[[ 45 -58  39 -61 -49  31 -48 -77  54  15 -50  55]
 [ 55   1  57 -44 -49  57   7 -27  62 -41 -68  52]
 [ 43  21  47 -31 -58  41  22 -10  47 -58 -73  44]]
->
[[ 44 -73 -58  47 -10  22  41 -58 -31  47  21  43]
 [ 52 -68 -41  62 -27   7  57 -49 -44  57   1  55]
 [ 55 -50  15  54 -77 -48  31 -49 -61  39 -58  45]]

[[-88  84  75  50  -3 -66 -71  66 -47]
 [  2  84 -37 -37  39 -59 -19 -86  -4]
 [ 64 -78  68 -32  15  13 -26  23 -65]
 [-15  20 -50  35 -80  71  47 -19 -74]]
->
[[-74 -19  47  71 -80  35 -50  20 -15]
 [-65  23 -26  13  15 -32  68 -78  64]
 [ -4 -86 -19 -59  39 -37 -37  84   2]
 [-47  66 -71 -66  -3  50  75  84 -88]]

[[ 57   0  40  30  14]
 [ 46 -20 -34  14  33]
 [ 10  67 -30 -27  33]
 [-32  21  -7 -18  -3]
 [ -4  23   6   5 -43]
 [ 66  53 -17  54  46]
 [ -3  20  20   9  79]
 [ 45  22  -1  36  13]
 [  2  45  12  31  77]
 [ 37  -9 -26  18  21]
 [ 52 -44 -38  25  44]
 [ 72  -9 -50  14  71]]
->
[[ 71  14 -50  -9  72]
 [ 44  25 -38 -44  52]
 [ 21  18 -26  -9  37]
 [ 77  31  12  45   2]
 [ 13  36  -1  22  45]
 [ 79   9  20  20  -3]
 [ 46  54 -17  53  66]
 [-43   5   6  23  -4]
 [ -3 -18  -7  21 -32]
 [ 33 -27 -30  67  10]
 [ 33  14 -34 -20  46]
 [ 14  30  40   0  57]]

[[ 59  56  84 -62 -26  -1  28  71 -33  75 -63 -64  55 -10]
 [ 40 -10  54 -29 -66  61  60  41  42  51  16 -43  55  47]
 [-34 -86 -46  49 -35  88  62 -38 101 -50  84  53 -34  99]
 [-48  -8 -37  56  62 -57 -67 -44 -55 -37  -6  41 -32 -46]
 [-64 -65 -63  39  36  11 -33 -78  13 -81  44  63 -59  10]]
->
[[ 10 -59  63  44 -81  13 -78 -33  11  36  39 -63 -65 -64]
 [-46 -32  41  -6 -37 -55 -44 -67 -57  62  56 -37  -8 -48]
 [ 99 -34  53  84 -50 101 -38  62  88 -35  49 -46 -86 -34]
 [ 47  55 -43  16  51  42  41  60  61 -66 -29  54 -10  40]
 [-10  55 -64 -63  75 -33  71  28  -1 -26 -62  84  56  59]]

[[-27 -54 -30 -24  17  39 -11 -95  19   3  44  -1  11 -10  42 -22]
 [ 25   0 -27   8  65 -37  25  47 -16 -13 -18  16 -53 -38 -25  36]
 [  7   5 -48  -9  24  -3  15 -61 -15  59   4  41 -37 -13 -44  31]
 [  9  56   5  -3 -12 -33 -18 104 -18 -11 -32 -23 -10   9 -18  21]
 [ 12  52  11   0 -13 -41 -20  98 -11  -7 -36 -26  -6  13 -28  27]]
->
[[ 27 -28  13  -6 -26 -36  -7 -11  98 -20 -41 -13   0  11  52  12]
 [ 21 -18   9 -10 -23 -32 -11 -18 104 -18 -33 -12  -3   5  56   9]
 [ 31 -44 -13 -37  41   4  59 -15 -61  15  -3  24  -9 -48   5   7]
 [ 36 -25 -38 -53  16 -18 -13 -16  47  25 -37  65   8 -27   0  25]
 [-22  42 -10  11  -1  44   3  19 -95 -11  39  17 -24 -30 -54 -27]]

[[-23  31  36 -21  18  22]
 [-70  69  78 -62  35  43]
 [-59  38  69 -55   0   3]
 [ 32   1 -14  29  19  21]
 [ 12  24   3  13  36  41]
 [ 67 -13 -47  63  28  30]
 [ 19  45  -4  23  71  81]
 [  5   9  11   4  10  12]
 [ 21  19  -5  22  36  41]]
->
[[ 41  36  22  -5  19  21]
 [ 12  10   4  11   9   5]
 [ 81  71  23  -4  45  19]
 [ 30  28  63 -47 -13  67]
 [ 41  36  13   3  24  12]
 [ 21  19  29 -14   1  32]
 [  3   0 -55  69  38 -59]
 [ 43  35 -62  78  69 -70]
 [ 22  18 -21  36  31 -23]]
---
[[-101   72   23  -58]
 [  14  -16   63   -3]
 [  11  -19   92  -10]
 [   1   -9   80  -13]
 [  24  -25   65    1]
 [  52    2  -12  -78]
 [ -13    1   73  -16]]
->
[[ -58   23   72 -101]
 [  -3   63  -16   14]
 [ -10   92  -19   11]
 [ -13   80   -9    1]
 [   1   65  -25   24]
 [ -78  -12    2   52]
 [ -16   73    1  -13]]

[[-39   2 -59  49  22 -29  44  77 -26  59  33 -48  -1  31]
 [-19  23  -9  -5  33 -12  14  35 -24  46  -3   5   1  17]
 [-53  69 -77   0  50 -59  56  78 -28  81  33 -68  -9  20]
 [-37  43 -58 -24  41 -43  33  46  -9  39  24 -55  -9  -4]]
->
[[ 31  -1 -48  33  59 -26  77  44 -29  22  49 -59   2 -39]
 [ 17   1   5  -3  46 -24  35  14 -12  33  -5  -9  23 -19]
 [ 20  -9 -68  33  81 -28  78  56 -59  50   0 -77  69 -53]
 [ -4  -9 -55  24  39  -9  46  33 -43  41 -24 -58  43 -37]]

[[ 39 -79 -81  38]
 [-14   4  61  -6]
 [-52  57  77   2]
 [-12  -4 -13 -28]
 [ 48  -5 -85  17]
 [ 10 -55 -35  -4]]
->
[[ 38 -81 -79  39]
 [ -6  61   4 -14]
 [  2  77  57 -52]
 [-28 -13  -4 -12]
 [ 17 -85  -5  48]
 [ -4 -35 -55  10]]

[[  9  58  10  14   1  11  14  82 -12 -27   4  20]
 [-71  -3  -1  34  23  10   8  38 -17  -3  34 -44]
 [-20 -54  -6  22   6  35 -22  54  39 -21  34  16]
 [ 41  63  30   2 -18  33  23  51 -27  -7   3  19]
 [ -8  40  33  21 -24  -1  69 -35  -5  23  16 -35]]
->
[[ 20   4 -27 -12  82  14  11   1  14  10  58   9]
 [-44  34  -3 -17  38   8  10  23  34  -1  -3 -71]
 [ 16  34 -21  39  54 -22  35   6  22  -6 -54 -20]
 [ 19   3  -7 -27  51  23  33 -18   2  30  63  41]
 [-35  16  23  -5 -35  69  -1 -24  21  33  40  -8]]

[[ 23   7  31 -39  43  45 -18 -10 -17 -35  59 -15  47]
 [ 51 -92  42 -23  20 -36 -56 -55 -45   4  66 -26  44]
 [-56  -7  32  -7   0 -42  15 -37 -29  -8 -56 -11  55]
 [ 12 -37 -17  16 -38  54  -5 -14  10 -30  20  32 -52]]
->
[[ 47 -15  59 -35 -17 -10 -18  45  43 -39  31   7  23]
 [ 44 -26  66   4 -45 -55 -56 -36  20 -23  42 -92  51]
 [ 55 -11 -56  -8 -29 -37  15 -42   0  -7  32  -7 -56]
 [-52  32  20 -30  10 -14  -5  54 -38  16 -17 -37  12]]

[[ -4 -18 -19 -28 -18  25  14 -19 -45  58  24 -40]
 [  3 -26 -37  -3 -23  23  26 -40 -52  69   0 -52]
 [ 18   4  -3  59   6   7  31  -5  21  47 -14  14]
 [ -7  23  35 -10  20 -21 -30  38  44 -70   4  45]
 [  4  11   7  33  13 -28 -14   6  37 -64 -36  30]
 [-19   1   6 -51  -1 -24 -41   7  -5 -84  -7   0]]
->
[[-40  24  58 -45 -19  14  25 -18 -28 -19 -18  -4]
 [-52   0  69 -52 -40  26  23 -23  -3 -37 -26   3]
 [ 14 -14  47  21  -5  31   7   6  59  -3   4  18]
 [ 45   4 -70  44  38 -30 -21  20 -10  35  23  -7]
 [ 30 -36 -64  37   6 -14 -28  13  33   7  11   4]
 [  0  -7 -84  -5   7 -41 -24  -1 -51   6   1 -19]]

[[-80   1 -68   4 -49  13  13  83 -34  68]
 [-18 -29  34  58 -26 -23 -94 -90 -46 -45]
 [ 79  10  13  45  49 -79 -68  59 -25  39]
 [-65   0  44 -13 -84 -73  48  65 -78 -70]
 [ 14 -37  40  11  53  29  40 -78   3  54]]
->
[[ 68 -34  83  13  13 -49   4 -68   1 -80]
 [-45 -46 -90 -94 -23 -26  58  34 -29 -18]
 [ 39 -25  59 -68 -79  49  45  13  10  79]
 [-70 -78  65  48 -73 -84 -13  44   0 -65]
 [ 54   3 -78  40  29  53  11  40 -37  14]]
